W =
[[126 124 127 106 119 135 135 135 129 138 132 136 122 128]
 [132 128 126 104 133 138 133 138 129 144 124 134 121 124]
 [126 124 129 104 120 137 134 133 129 139 129 135 122 128]
 [125 124 129 105 120 135 134 134 129 138 130 135 124 128]
 [124 123 129 105 120 135 134 134 130 138 131 135 124 129]
 [124 123 129 104 120 136 134 133 129 139 129 134 124 128]
 [124 124 128 106 119 134 135 134 130 137 132 136 124 129]
 [133 128 126 104 133 138 133 138 129 144 125 134 121 124]
 [132 128 126 104 133 138 133 138 129 144 124 134 121 124]
 [133 128 126 104 133 138 133 138 129 144 124 134 120 124]
 [124 123 129 106 120 135 134 133 130 138 131 135 125 129]
 [132 128 125 105 133 138 133 139 129 143 126 134 121 124]
 [133 128 126 105 133 138 133 138 129 144 125 134 120 124]
 [133 128 126 104 133 138 133 138 129 144 124 134 120 124]
 [133 128 126 105 133 138 133 138 129 144 125 134 120 124]
 [124 124 128 106 119 134 135 134 130 138 132 136 124 129]]
Indices start at 0.
(0, 0) => 126
(8, 9) => 144
(7, 5) => 138
(0, 4) => 119
(13, 5) => 138
(10, 0) => 124
(3, 11) => 135
(14, 0) => 133
(13, 10) => 124
(5, 5) => 136
(8, 2) => 126
(1, 2) => 126
(5, 2) => 129
(6, 13) => 129
(13, 12) => 120
(9, 9) => 144
(9, 5) => 138
(13, 9) => 144
(15, 4) => 119
(14, 10) => 125
(1, 10) => 124
(1, 0) => 132
(2, 5) => 137
(4, 1) => 123
(3, 6) => 134
(13, 7) => 138
(5, 7) => 133
(1, 11) => 134
(2, 6) => 134
(11, 3) => 105
(13, 8) => 129
(5, 4) => 120
(11, 0) => 132
(3, 8) => 129
(1, 6) => 133
(5, 13) => 128
(15, 9) => 138

X =
[[157 102 157 101 156 157 155]
 [125 133 124 133 125 124 125]
 [120 137 120 138 120 120 121]
 [127 131 127 131 127 127 127]
 [140 118 140 118 140 140 139]
 [117 140 117 141 118 117 118]
 [157 101 158 100 157 157 155]
 [135 123 135 123 135 135 134]
 [104 153 104 154 105 104 106]
 [140 118 140 118 140 140 139]
 [127 131 126 131 127 127 127]
 [114 144 113 144 114 114 115]
 [134 123 134 123 134 135 134]
 [114 143 114 144 115 114 115]
 [137 121 137 121 137 137 136]
 [127 131 127 131 127 127 127]]
X[-16, -7] = 157
X[-11, 5] = 117
X[-5, -5] = 113
X[2, -1] = 121
X[-14, 2] = 120
X[-15, -1] = 125
X[-7, 2] = 140
X[:, -3] = [156, 125, 120, 127, 140, 118, 157, 135, 105, 140, 127, 114, 134, 115, 137, 127]
X[13, 3] = 144
X[:, 0] = [157, 125, 120, 127, 140, 117, 157, 135, 104, 140, 127, 114, 134, 114, 137, 127]
X[0, -3] = 156
X[15, -6] = 131
X[1, -5] = 124
X[5, -3] = 118
X[-2] = [137, 121, 137, 121, 137, 137, 136]
X[-1, -7] = 127
X[-16] = [157, 102, 157, 101, 156, 157, 155]
X[:, 1] = [102, 133, 137, 131, 118, 140, 101, 123, 153, 118, 131, 144, 123, 143, 121, 131]
X[:, -4] = [101, 133, 138, 131, 118, 141, 100, 123, 154, 118, 131, 144, 123, 144, 121, 131]
X[4, -3] = 140
X[:, -2] = [157, 124, 120, 127, 140, 117, 157, 135, 104, 140, 127, 114, 135, 114, 137, 127]
X[10, -2] = 127
X[7] = [135, 123, 135, 123, 135, 135, 134]
X[-11] = [117, 140, 117, 141, 118, 117, 118]
X[1, -2] = 124
X[8, -1] = 106
X[-13, 6] = 127
X[-13, 1] = 131
X[13, 4] = 115
X[-13, -7] = 127
X[5, -7] = 117
X[4, 6] = 139
X[15, 6] = 127
X[-13] = [127, 131, 127, 131, 127, 127, 127]

arr = ((147, 110, 148, 111, 110, 112, 147, 147, 111, 112), (146, 111, 146, 112, 111, 113, 146, 146, 112, 113), (117, 140, 117, 140, 140, 140, 117, 117, 140, 139), (115, 143, 115, 143, 143, 142, 115, 115, 143, 142), (127, 131, 127, 131, 131, 131, 126, 127, 131, 131), (105, 153, 104, 153, 153, 151, 105, 105, 153, 151), (109, 149, 108, 149, 149, 148, 109, 109, 149, 148), (122, 136, 122, 136, 136, 136, 122, 122, 136, 135), (130, 127, 131, 127, 127, 127, 130, 131, 127, 127), (102, 157, 101, 156, 157, 155, 102, 101, 156, 154), (126, 131, 127, 131, 131, 131, 126, 127, 131, 131), (137, 120, 137, 121, 121, 121, 137, 137, 121, 121), (105, 153, 105, 153, 153, 151, 105, 105, 153, 151), (131, 127, 131, 127, 127, 127, 130, 131, 127, 127), (124, 134, 124, 134, 134, 134, 124, 124, 134, 134), (103, 155, 102, 155, 155, 153, 103, 103, 155, 153))
arr[0][0] -> 147
arr[14][7] -> 124
arr[14] -> [124, 134, 124, 134, 134, 134, 124, 124, 134, 134]
arr[:, 2] -> [148, 146, 117, 115, 127, 104, 108, 122, 131, 101, 127, 137, 105, 131, 124, 102]
arr[12][3] -> 153
arr[:, 3] -> [111, 112, 140, 143, 131, 153, 149, 136, 127, 156, 131, 121, 153, 127, 134, 155]
arr[8][1] -> 127
arr[10][7] -> 127
arr[8][5] -> 127
arr[4][9] -> 131
arr[:, 7] -> [147, 146, 117, 115, 127, 105, 109, 122, 131, 101, 127, 137, 105, 131, 124, 103]
arr[0][8] -> 111
arr[14][6] -> 124
arr[15][7] -> 103
arr[14][1] -> 134
arr[1][1] -> 111
arr[11] -> [137, 120, 137, 121, 121, 121, 137, 137, 121, 121]
arr[15] -> [103, 155, 102, 155, 155, 153, 103, 103, 155, 153]
arr[11][0] -> 137
arr[0][5] -> 112
arr[1] -> [146, 111, 146, 112, 111, 113, 146, 146, 112, 113]
arr[:, 5] -> [112, 113, 140, 142, 131, 151, 148, 136, 127, 155, 131, 121, 151, 127, 134, 153]
arr[5][1] -> 153
arr[13][6] -> 130
arr[1][6] -> 146
arr[8][2] -> 131
arr[3][8] -> 143
arr[8][7] -> 131
arr[7][1] -> 136
arr[6] -> [109, 149, 108, 149, 149, 148, 109, 109, 149, 148]
arr[6][8] -> 149
arr[15][1] -> 155
arr[9][3] -> 156
arr[9][6] -> 102
arr[15][6] -> 103

m = [132 139 135 131 149 108 133 130 127 119 107 133 132]
m[0] = 132
m[10] = 107
m[12] = 132
m[6] = 133
m[9] = 119

B =
[[123 125 117 129 123 136]
 [126 126 100 124 136 146]
 [128 132 115 132 143 125]
 [142 140 117 127 127 132]
 [124 145 131 123 125 144]
 [131 135 121 111 122 148]
 [116 110 135 117 136 119]
 [135 140 126 120 114 131]
 [126 125 115 126 130 130]]
Indices start at 0.
(0, 0) = 123
(3, 0) = 142
(5, 1) = 135
(2, 0) = 128
(4, 4) = 125
(7, 2) = 126
(4, 0) = 124
(7, 0) = 135
(5, 0) = 131
(2, 1) = 132
(2, 5) = 125
(6, 3) = 117
(4, 5) = 144
(1, 0) = 126
(0, 2) = 117
(6, 4) = 136
(7, 4) = 114
(3, 3) = 127
(7, 1) = 140
(5, 2) = 121

A =
[[144 108 148 108 148 108 111 108]
 [110 150 107 149 106 150 147 149]
 [148 108 147 109 148 109 107 109]
 [111 149 107 149 107 149 146 149]
 [144 108 148 108 148 108 111 109]
 [110 146 110 146 110 146 147 146]
 [145 107 149 107 149 107 110 108]
 [108 148 108 148 108 148 149 148]
 [109 147 109 147 109 147 148 147]
 [113 148 109 148 108 148 144 147]]
A[0][0] = 144
A[8] = [109, 147, 109, 147, 109, 147, 148, 147]
A[4][-2] = 111
A[-8][-6] = 147
A[5][5] = 146
A[4][-1] = 109
A[3][-1] = 149
A[-4][-6] = 149
A[-9][-7] = 150
A[-9] = [110, 150, 107, 149, 106, 150, 147, 149]
A[2][6] = 107
A[7][1] = 148
A[-10] = [144, 108, 148, 108, 148, 108, 111, 108]
A[-4][4] = 149
A[-5][-4] = 110
A[3][3] = 149
A[5][7] = 146
A[-5] = [110, 146, 110, 146, 110, 146, 147, 146]
A[0][-6] = 148
A[2][-1] = 109
A[0][1] = 108
A[9][-4] = 108
A[-3][2] = 108
A[-2][4] = 109
A[-3][-5] = 148
A[-2][6] = 148
A[7][-8] = 108
A[-6][-5] = 108

data = [150 104 149 153 131 128 112]
data[0] => 150
data[2] => 149
data[6] => 112
data[4] => 131

grid = [151 104 151 106 150 108 151 106 105]
grid[0] -> 151
grid[3] -> 106
grid[7] -> 106
